Below are the code and all the weights of a small trained network. Each question names an input and a target symbol and asks about switching units off, where a switched-off unit gives its printed mean instead of its output.

import numpy as np


def w(rows, s, z=0):
    codes = np.array(rows[::2]) - 128.0
    scale = np.full(codes.shape[1], s)
    scale[-1] = z or s
    return codes * scale


def norm(h):
    return h / np.sqrt((h * h).mean(-1, keepdims=True) + 1e-5)


def f(y):
    return np.maximum(y, 0)


def softmax(a):
    e = np.exp(a - a.max(-1, keepdims=True))
    return e / e.sum(-1, keepdims=True)


def log_softmax(a):
    a = a - a.max(-1, keepdims=True)
    return a - np.log(np.exp(a).sum(-1, keepdims=True))


def net(x, mask):
    ids = ['βδλφψω'.index(c) for c in x.split()]
    T = len(ids)
    res = E[ids] + P[:T]
    u = 0
    for l in range(2):
        r = norm(res)
        for j in range(2):
            rows = slice(3 * j, 3 * j + 3)
            q, k, v = (r @ M[l][rows].T for M in (Q, K, V))
            z = softmax(np.where(np.tri(T) > 0, q @ k.T / 3**0.5, -1e9)) @ v
            o = O[l][rows]
            res = res + np.where(mask[u + j], z, o[:, -1]) @ o[:, :-1]
        u += 2
        y = f(norm(res) @ A[l][:, :-1].T + A[l][:, -1])
        res = res + np.where(mask[u : u + 8], y, B[l][:, -1]) @ B[l][:, :-1]
        u += 8
    return log_softmax(norm(res)[-1] @ U[:, :-1].T + U[:, -1])


Q, K, V, O, A, B = {}, {}, {}, {}, {}, {}
E = w([
[121,83,96,109,74,101,174,51,112],'β',
[173,155,109,180,127,187,100,83,134],'δ',
[123,175,121,209,193,126,198,112,92],'λ',
[121,168,247,191,156,175,80,90,121],'φ',
[161,52,173,107,132,148,181,97,71],'ψ',
[11,111,162,85,126,172,153,65,160],'ω',
],0.013)
P = w([
[159,72,104,119,158,125,87,171,254],'0',
[151,87,107,129,164,101,96,128,189],'1',
[114,87,118,145,131,94,79,122,160],'2',
[131,113,125,152,111,114,110,128,158],'3',
[135,126,128,148,96,125,118,130,146],'4',
[136,137,129,141,85,134,124,128,136],'5',
[137,144,126,140,82,139,135,127,120],'6',
[142,149,125,132,80,147,141,125,104],'7',
[145,162,116,127,81,151,139,116,92],'8',
[144,171,120,117,83,156,144,115,76],'9',
[144,181,112,110,79,163,141,109,61],'10',
[146,184,113,102,74,166,141,96,50],'11',
[146,198,111,115,60,177,173,102,51],'12',
],0.0091)
Q[0] = w([
[179,99,111,24,103,40,1,242,172],'0.h0',
[129,93,131,168,132,54,149,158,147],'0.h0',
[133,188,119,142,66,98,171,131,151],'0.h0',
[74,197,93,102,117,160,170,115,126],'0.h1',
[83,112,125,61,170,118,107,248,175],'0.h1',
[188,178,174,170,74,228,167,58,60],'0.h1',
],0.0079)
K[0] = w([
[148,80,146,146,176,5,101,195,253],'0.h0',
[139,84,115,104,111,165,54,93,182],'0.h0',
[54,107,186,84,100,202,148,143,135],'0.h0',
[202,186,87,154,100,173,128,106,66],'0.h1',
[164,51,51,200,182,62,138,210,220],'0.h1',
[94,187,169,104,57,214,191,70,2],'0.h1',
],0.0068)
V[0] = w([
[130,65,110,137,27,210,105,56,165],'0.h0',
[80,175,88,161,108,89,102,151,191],'0.h0',
[221,185,45,189,143,72,95,93,159],'0.h0',
[143,131,158,213,136,194,110,5,218],'0.h1',
[221,79,198,150,130,59,10,102,101],'0.h1',
[223,135,1,148,114,58,166,97,86],'0.h1',
],0.0049)
O[0] = w([
[162,166,88,66,156,165,1,153,95,186],'0.h0',
[187,99,159,174,159,192,103,141,133,97],'0.h0',
[156,134,95,66,43,205,211,131,172,121],'0.h0',
[117,94,140,76,210,126,165,167,127,254],'0.h1',
[148,210,81,49,101,96,181,250,120,110],'0.h1',
[221,143,93,183,86,50,122,79,172,96],'0.h1',
],0.0063,0.0066)
A[0] = w([
[112,207,160,66,119,144,134,115,153,91],'0.n0',
[161,178,74,130,132,221,132,149,139,87],'0.n1',
[85,95,180,142,132,122,176,176,96,139],'0.n2',
[211,152,119,214,154,175,154,144,133,40],'0.n3',
[166,2,143,72,128,53,200,138,83,105],'0.n4',
[154,144,86,164,170,164,175,132,167,88],'0.n5',
[174,179,53,145,155,96,171,178,84,15],'0.n6',
[29,173,159,108,140,111,67,105,209,4],'0.n7',
],0.0054,0.0014)
B[0] = w([
[64,122,66,125,117,138,176,95,122,209],'0.n0',
[100,141,116,129,141,171,152,143,39,236],'0.n1',
[160,142,148,155,144,121,171,112,145,241],'0.n2',
[140,27,2,133,99,37,102,89,103,254],'0.n3',
[221,165,189,144,142,74,119,173,79,245],'0.n4',
[120,114,98,134,116,72,117,136,184,236],'0.n5',
[107,113,98,72,132,175,74,195,175,228],'0.n6',
[121,13,107,100,107,45,227,171,160,235],'0.n7',
],0.0051,0.0027)
Q[1] = w([
[157,160,207,139,84,157,114,194,166],'1.h0',
[124,202,119,147,106,191,85,132,143],'1.h0',
[159,76,135,105,154,162,165,114,98],'1.h0',
[86,131,100,142,194,165,254,48,41],'1.h1',
[184,179,120,217,102,128,99,146,173],'1.h1',
[192,201,153,175,169,131,109,155,69],'1.h1',
],0.0091)
K[1] = w([
[93,98,112,101,171,92,95,217,203],'1.h0',
[192,120,124,41,118,122,178,234,144],'1.h0',
[97,188,52,117,132,169,97,150,87],'1.h0',
[116,197,156,100,122,137,188,4,59],'1.h1',
[214,121,92,145,63,120,109,214,174],'1.h1',
[121,253,118,111,9,131,188,133,213],'1.h1',
],0.0071)
V[1] = w([
[41,254,74,76,152,120,116,195,133],'1.h0',
[81,161,123,192,106,138,88,94,111],'1.h0',
[141,108,152,105,171,134,126,107,60],'1.h0',
[223,103,152,187,129,156,111,159,83],'1.h1',
[151,109,194,109,107,134,212,102,99],'1.h1',
[77,158,74,178,110,120,134,141,152],'1.h1',
],0.0072)
O[1] = w([
[165,112,132,216,132,129,141,106,150,70],'1.h0',
[167,86,78,69,140,100,171,87,234,34],'1.h0',
[140,158,147,108,51,122,170,123,128,254],'1.h0',
[193,185,177,177,70,118,216,206,61,45],'1.h1',
[155,130,138,108,197,134,45,154,2,221],'1.h1',
[98,38,47,181,98,114,144,134,193,62],'1.h1',
],0.007,0.0031)
A[1] = w([
[134,164,185,189,217,148,78,99,106,32],'1.n0',
[202,107,118,160,161,170,133,66,129,125],'1.n1',
[113,216,127,128,142,148,126,192,152,103],'1.n2',
[206,178,172,190,74,114,85,204,137,222],'1.n3',
[254,110,92,175,67,118,178,91,128,148],'1.n4',
[80,169,177,95,186,175,81,86,190,4],'1.n5',
[164,135,136,203,91,147,61,152,209,76],'1.n6',
[104,172,103,218,205,78,140,106,176,118],'1.n7',
],0.007,0.0016)
B[1] = w([
[121,106,77,95,30,221,158,32,192,253],'1.n0',
[75,71,177,124,108,249,105,96,194,195],'1.n1',
[92,104,145,159,78,37,171,41,127,182],'1.n2',
[160,253,121,74,48,139,167,78,89,186],'1.n3',
[196,4,50,252,134,22,74,135,156,237],'1.n4',
[189,137,22,121,83,22,67,115,92,245],'1.n5',
[79,101,190,193,79,122,211,43,198,132],'1.n6',
[99,161,234,103,33,144,156,94,83,214],'1.n7',
],0.0056,0.0039)
U = w([
[197,165,27,61,123,210,132,168,193,19],'β',
[136,108,168,219,75,136,227,51,168,215],'δ',
[111,34,64,207,253,62,59,83,118,216],'λ',
[170,187,194,121,214,174,174,189,39,4],'φ',
[188,212,165,133,90,26,81,129,57,1],'ψ',
[60,98,181,62,197,183,106,56,116,214],'ω',
],0.0052,0.00058)

Each question gives the input, a string of symbols that net reads in full, and the target symbol t.
The units are the heads (3 rows each of Q, K, V and O) and the neurons (one row each of A and B). Each row of codes is followed by its name. A weight is (code - 128) times the scale printed after its matrix; where a second scale follows, it is the last column's (O, A, B and U).
mask holds one flag per unit, layer by layer, with each layer's heads first. A switched-off unit (its flag False) gives its mean, the last column of its rows in O or B, instead of its output. The means were averaged over made-up inputs and are rounded, as every weight is.
A unit's drop is (log p(t) with every unit on - log p(t) with that unit switched off) / (log p(t) with every unit on - log p(t) with every unit switched off).
The circuit of an input: a set's keep is (log p(t) with only the set's units on - log p(t) with every unit switched off) / (log p(t) with every unit on - log p(t) with every unit switched off). Starting from the 12 units with the biggest drops (on a tie, the unit counted first), units are removed one at a time, each time the one whose removal leaves the highest keep (on an exact tie, the one counted first), for as long as the keep stays at least 0.8.
circuit, biggest first: the units of the circuit, biggest drop first
unit that matters most: the unit with the biggest drop
top k neurons: the k neurons with the biggest drops, biggest first
top k neurons in layer l: the k neurons of layer l with the biggest drops, biggest first
heads that matter: for each layer, one digit per head in row order, 1 if its drop is at least 0.15 and else 0, layers parted by /
drop when u is switched off: that unit's drop, to one decimal
input φ ω λ λ φ ω φ δ, target ω: unit that matters most => 0.h1
input ω ψ λ δ λ ω λ λ λ λ δ, target λ: heads that matter => 00 / 00
input λ δ λ, target β: top 2 neurons => 0.n6; 0.n3
input ψ λ λ λ ω λ δ ω λ φ λ ω, target δ: circuit, biggest first => 0.h1; 0.h0; 1.h1
input λ φ λ ω δ λ β λ λ λ λ δ δ, target λ: heads that matter => 01 / 00
input δ δ δ, target δ: heads that matter => 00 / 11
input ω λ ψ φ λ λ φ β ω δ λ, target ω: heads that matter => 01 / 01
input δ δ λ φ λ β λ δ δ λ λ, target λ: circuit, biggest first => 0.h1; 1.n4; 0.n3
input δ λ φ λ λ λ λ φ ω ψ λ λ β, target λ: heads that matter => 01 / 10
input β ω δ δ φ ω δ δ λ λ λ λ, target δ: heads that matter => 00 / 00
input δ ψ β ψ λ, target ψ: heads that matter => 01 / 00
input λ β β, target ψ: circuit, biggest first => 0.n4; 1.h0; 1.h1
input λ φ δ λ, target φ: heads that matter => 11 / 10
input ω λ λ ω, target δ: circuit, biggest first => 1.h1; 0.h0
input ω β λ φ λ λ δ δ φ δ, target φ: heads that matter => 11 / 01
input β β φ φ, target φ: heads that matter => 01 / 00
input ψ ψ ω λ δ λ φ δ, target φ: circuit, biggest first => 0.h1; 1.n0
input β ψ δ, target ψ: circuit, biggest first => 1.h0; 0.h1
input ψ ω ψ λ ω δ δ, target ω: heads that matter => 01 / 00
input δ λ ω ψ β λ ω, target φ: circuit, biggest first => 1.h1; 0.n7; 0.h1; 0.n4
input λ λ ψ, target φ: unit that matters most => 0.h0
input φ ψ δ, target ψ: heads that matter => 00 / 11
input β ω δ λ λ λ, target δ: top 3 neurons in layer 1 => 1.n7; 1.n5; 1.n1
input φ λ β, target ψ: heads that matter => 00 / 10
input δ ψ ψ ψ φ δ φ δ δ λ λ λ, target λ: unit that matters most => 1.n4
input λ β δ, target β: heads that matter => 10 / 10
input λ δ λ λ ψ ψ, target ψ: top neuron in layer 1 => 1.n3
input λ ω λ λ δ φ δ λ δ β, target λ: drop when 1.h0 is switched off => 0.1
